Below is a small trained network, with its code and all its weights. Each question gives an input and a target symbol and asks what happens when units are switched off, that is, made to give their printed mean instead of their output.

import numpy as np


def w(rows, s, z=0):
    codes = np.array(rows[::2]) - 128.0
    scale = np.full(codes.shape[1], s)
    scale[-1] = z or s
    return codes * scale


def f(y):
    return y / 2 * (1 + np.tanh(0.7978845608 * (y + 0.044715 * y**3)))


def softmax(a):
    e = np.exp(a - a.max(-1, keepdims=True))
    return e / e.sum(-1, keepdims=True)


def log_softmax(a):
    a = a - a.max(-1, keepdims=True)
    return a - np.log(np.exp(a).sum(-1, keepdims=True))


def net(x, mask):
    ids = ['αβγδζλμξστω'.index(c) for c in x.split()]
    T = len(ids)
    res = E[ids] + P[:T]
    u = 0
    for l in range(2):
        q, k, v = (res @ M[l].T for M in (Q, K, V))
        z = softmax(np.where(np.tri(T) > 0, q @ k.T / 3**0.5, -1e9)) @ v
        res = res + np.where(mask[u], z, O[l][:, -1]) @ O[l][:, :-1]
        u += 1
        y = f(res @ A[l][:, :-1].T + A[l][:, -1])
        res = res + np.where(mask[u : u + 12], y, B[l][:, -1]) @ B[l][:, :-1]
        u += 12
    return log_softmax(res[-1] @ U[:, :-1].T + U[:, -1])


Q, K, V, O, A, B = {}, {}, {}, {}, {}, {}
E = w([
[169,193,135,81,86,107],'α',
[120,170,196,153,196,77],'β',
[155,177,197,90,91,103],'γ',
[176,140,226,63,151,111],'δ',
[198,96,165,120,113,114],'ζ',
[202,17,195,163,121,86],'λ',
[141,158,148,157,217,56],'μ',
[248,31,98,103,168,129],'ξ',
[163,74,158,200,43,40],'σ',
[151,166,28,133,181,69],'τ',
[151,116,45,241,153,29],'ω',
],0.013)
P = w([
[159,151,130,189,154,166],'0',
[65,75,119,87,163,84],'1',
[204,169,136,171,147,129],'2',
[97,91,111,66,149,48],'3',
[235,180,132,154,142,93],'4',
[114,99,109,40,136,31],'5',
[253,184,149,143,123,98],'6',
],0.013)
Q[0] = w([
[80,75,94,93,127,110],'L0H1',
[7,77,91,90,113,162],'L0H1',
[169,113,142,108,201,12],'L0H1',
],0.014)
K[0] = w([
[98,184,60,227,202,22],'L0H1',
[22,137,54,220,253,161],'L0H1',
[205,100,72,89,89,24],'L0H1',
],0.011)
V[0] = w([
[189,84,125,56,191,184],'L0H1',
[111,149,240,122,73,112],'L0H1',
[136,2,121,209,68,118],'L0H1',
],0.0095)
O[0] = w([
[134,60,6,75,182,141,161],'L0H1',
[15,124,116,223,141,40,21],'L0H1',
[188,108,167,104,40,40,251],'L0H1',
],0.011,0.0026)
A[0] = w([
[115,186,125,57,119,115,136],'L0N1',
[1,53,90,48,122,57,135],'L0N2',
[153,102,112,110,94,193,63],'L0N3',
[174,243,126,165,120,196,103],'L0N4',
[98,152,165,75,143,150,135],'L0N5',
[104,144,113,64,43,69,171],'L0N6',
[129,243,78,137,91,118,98],'L0N7',
[157,104,188,149,66,84,94],'L0N8',
[140,68,100,196,144,77,178],'L0N9',
[177,179,180,194,159,149,104],'L0N10',
[44,111,162,163,154,45,163],'L0N11',
[128,109,101,97,116,143,1],'L0N12',
],0.009,0.0042)
B[0] = w([
[139,48,158,128,38,144,152],'L0N1',
[98,6,103,252,219,230,160],'L0N2',
[111,205,158,179,100,152,136],'L0N3',
[114,26,52,206,94,82,161],'L0N4',
[72,54,99,65,85,174,132],'L0N5',
[53,54,211,119,216,124,223],'L0N6',
[18,127,176,164,73,88,153],'L0N7',
[106,179,128,71,123,201,255],'L0N8',
[145,158,185,59,166,151,238],'L0N9',
[142,67,124,254,82,58,186],'L0N10',
[59,177,190,86,91,182,194],'L0N11',
[120,173,183,189,126,109,124],'L0N12',
],0.0065,0.0089)
Q[1] = w([
[113,122,160,81,126,51],'L1H1',
[139,160,115,1,61,224],'L1H1',
[157,55,145,21,227,115],'L1H1',
],0.007)
K[1] = w([
[145,193,142,96,128,21],'L1H1',
[214,153,182,181,156,235],'L1H1',
[224,151,155,120,254,70],'L1H1',
],0.0068)
V[1] = w([
[75,58,22,116,11,111],'L1H1',
[223,195,84,86,196,22],'L1H1',
[180,123,192,191,239,1],'L1H1',
],0.0036)
O[1] = w([
[49,150,23,154,193,2,39],'L1H1',
[201,92,157,89,121,173,210],'L1H1',
[167,177,209,138,143,224,253],'L1H1',
],0.0065,0.0055)
A[1] = w([
[147,79,88,189,151,120,117],'L1N1',
[137,151,142,10,128,134,77],'L1N2',
[149,87,27,85,154,158,77],'L1N3',
[74,165,29,153,128,68,129],'L1N4',
[135,120,157,99,112,206,168],'L1N5',
[42,66,139,145,160,85,72],'L1N6',
[122,178,159,201,70,126,48],'L1N7',
[118,180,82,183,46,195,100],'L1N8',
[170,140,142,90,74,81,172],'L1N9',
[85,44,107,186,154,147,100],'L1N10',
[184,173,51,117,150,122,73],'L1N11',
[67,133,165,82,105,135,2],'L1N12',
],0.011,0.0052)
B[1] = w([
[119,82,234,175,136,99,167],'L1N1',
[47,99,128,169,98,101,247],'L1N2',
[52,72,49,126,102,68,163],'L1N3',
[161,157,160,57,167,89,154],'L1N4',
[116,201,83,131,171,68,247],'L1N5',
[183,154,21,150,79,105,163],'L1N6',
[104,186,18,144,134,176,169],'L1N7',
[119,2,88,50,163,69,143],'L1N8',
[113,127,138,120,51,155,226],'L1N9',
[152,135,200,131,110,194,177],'L1N10',
[124,115,110,66,121,221,154],'L1N11',
[248,142,102,182,167,129,161],'L1N12',
],0.0093,0.014)
U = w([
[172,136,112,134,170,24,110],'α',
[55,123,129,166,118,171,95],'β',
[31,158,84,142,144,72,113],'γ',
[69,155,155,81,207,180,254],'δ',
[254,141,145,77,129,153,143],'ζ',
[68,136,181,100,90,87,176],'λ',
[122,100,170,162,131,166,84],'μ',
[135,134,90,86,112,142,133],'ξ',
[112,177,125,138,98,163,57],'σ',
[93,75,139,130,151,105,82],'τ',
[150,108,106,176,82,104,49],'ω',
],0.0078,0.0045)

Each question gives the input, a string of symbols that net reads in full, and the target symbol t.
The units are the heads (3 rows each of Q, K, V and O) and the neurons (one row each of A and B). Each row of codes is followed by its name. A weight is (code - 128) times the scale printed after its matrix; where a second scale follows, it is the last column's (O, A, B and U).
mask holds one flag per unit, layer by layer, with each layer's heads first. A switched-off unit (its flag False) gives its mean, the last column of its rows in O or B, instead of its output. The means were averaged over made-up inputs and are rounded, as every weight is.
A unit's drop is (log p(t) with every unit on - log p(t) with that unit switched off) / (log p(t) with every unit on - log p(t) with every unit switched off).
The circuit of an input: a set's keep is (log p(t) with only the set's units on - log p(t) with every unit switched off) / (log p(t) with every unit on - log p(t) with every unit switched off). Starting from the 12 units with the biggest drops (on a tie, the unit counted first), units are removed one at a time, each time the one whose removal leaves the highest keep (on an exact tie, the one counted first), for as long as the keep stays at least 0.8.
circuit, biggest first: the units of the circuit, biggest drop first
unit that matters most: the unit with the biggest drop
k most important neurons: the k neurons with the biggest drops, biggest first
drop when u is switched off: that unit's drop, to one decimal
input μ ξ ω μ ξ ζ, target τ: 2 most important neurons => L1N3, L0N2
input ω α μ, target α: unit that matters most => L1H1
input ω ω ω μ, target λ: circuit, biggest first => L0H1, L1N2, L0N2
input ω ξ ζ ω δ ξ, target λ: circuit, biggest first => L0H1, L1N2, L1N9, L0N2
input ω ω β, target β: circuit, biggest first => L0H1, L0N10, L1N5
input ω λ γ μ σ ζ, target α: 3 most important neurons => L1N12, L0N6, L0N2
input γ μ μ, target γ: circuit, biggest first => L0H1, L1N7, L0N10
input δ λ μ μ ζ τ, target γ: circuit, biggest first => L0H1, L1N3, L1N2
input σ μ ω ω ζ μ, target λ: 3 most important neurons => L1N2, L1N9, L0N2
input δ ξ τ, target ξ: circuit, biggest first => L0H1, L1N11, L1N3
input δ ω μ ξ ω μ β, target ξ: 2 most important neurons => L1N3, L1N11
input ω μ τ γ ξ λ, target τ: 4 most important neurons => L1N3, L0N2, L0N10, L1N1
input ζ μ ω ω τ, target ζ: circuit, biggest first => L1N2, L0N11
input ω μ ω μ δ ξ μ, target ξ: unit that matters most => L0H1
input ω μ α ω ω, target α: 2 most important neurons => L0N4, L1N4
input α ω μ, target α: 2 most important neurons => L0N4, L1N4
input ζ β μ ω σ, target σ: 2 most important neurons => L1N7, L1N12
input μ ω ω ω λ τ β, target λ: 3 most important neurons => L1N2, L0N2, L1N9
input α γ ω α β, target α: 2 most important neurons => L1N4, L0N9
input α γ β ξ, target τ: unit that matters most => L1N3
input σ μ δ δ δ δ, target β: 4 most important neurons => L0N2, L1N10, L1N6, L1N3
input β λ α σ β, target σ: 2 most important neurons => L1N7, L0N11
input μ ω ω, target ω: 2 most important neurons => L0N10, L0N4
input ξ ξ γ β, target τ: 2 most important neurons => L1N3, L0N2
input σ μ ζ ω σ ω ω, target σ: 2 most important neurons => L1N7, L0N9
input τ γ δ μ, target δ: drop when L0N2 is switched off => 0.2
input ω δ ζ μ ω, target ζ: drop when L0N8 is switched off => 0.2
input δ μ τ, target δ: drop when L0H1 is switched off => 1.7
input δ α ω, target α: unit that matters most => L1H1
input ω λ ω λ β, target λ: drop when L1N4 is switched off => 0.0
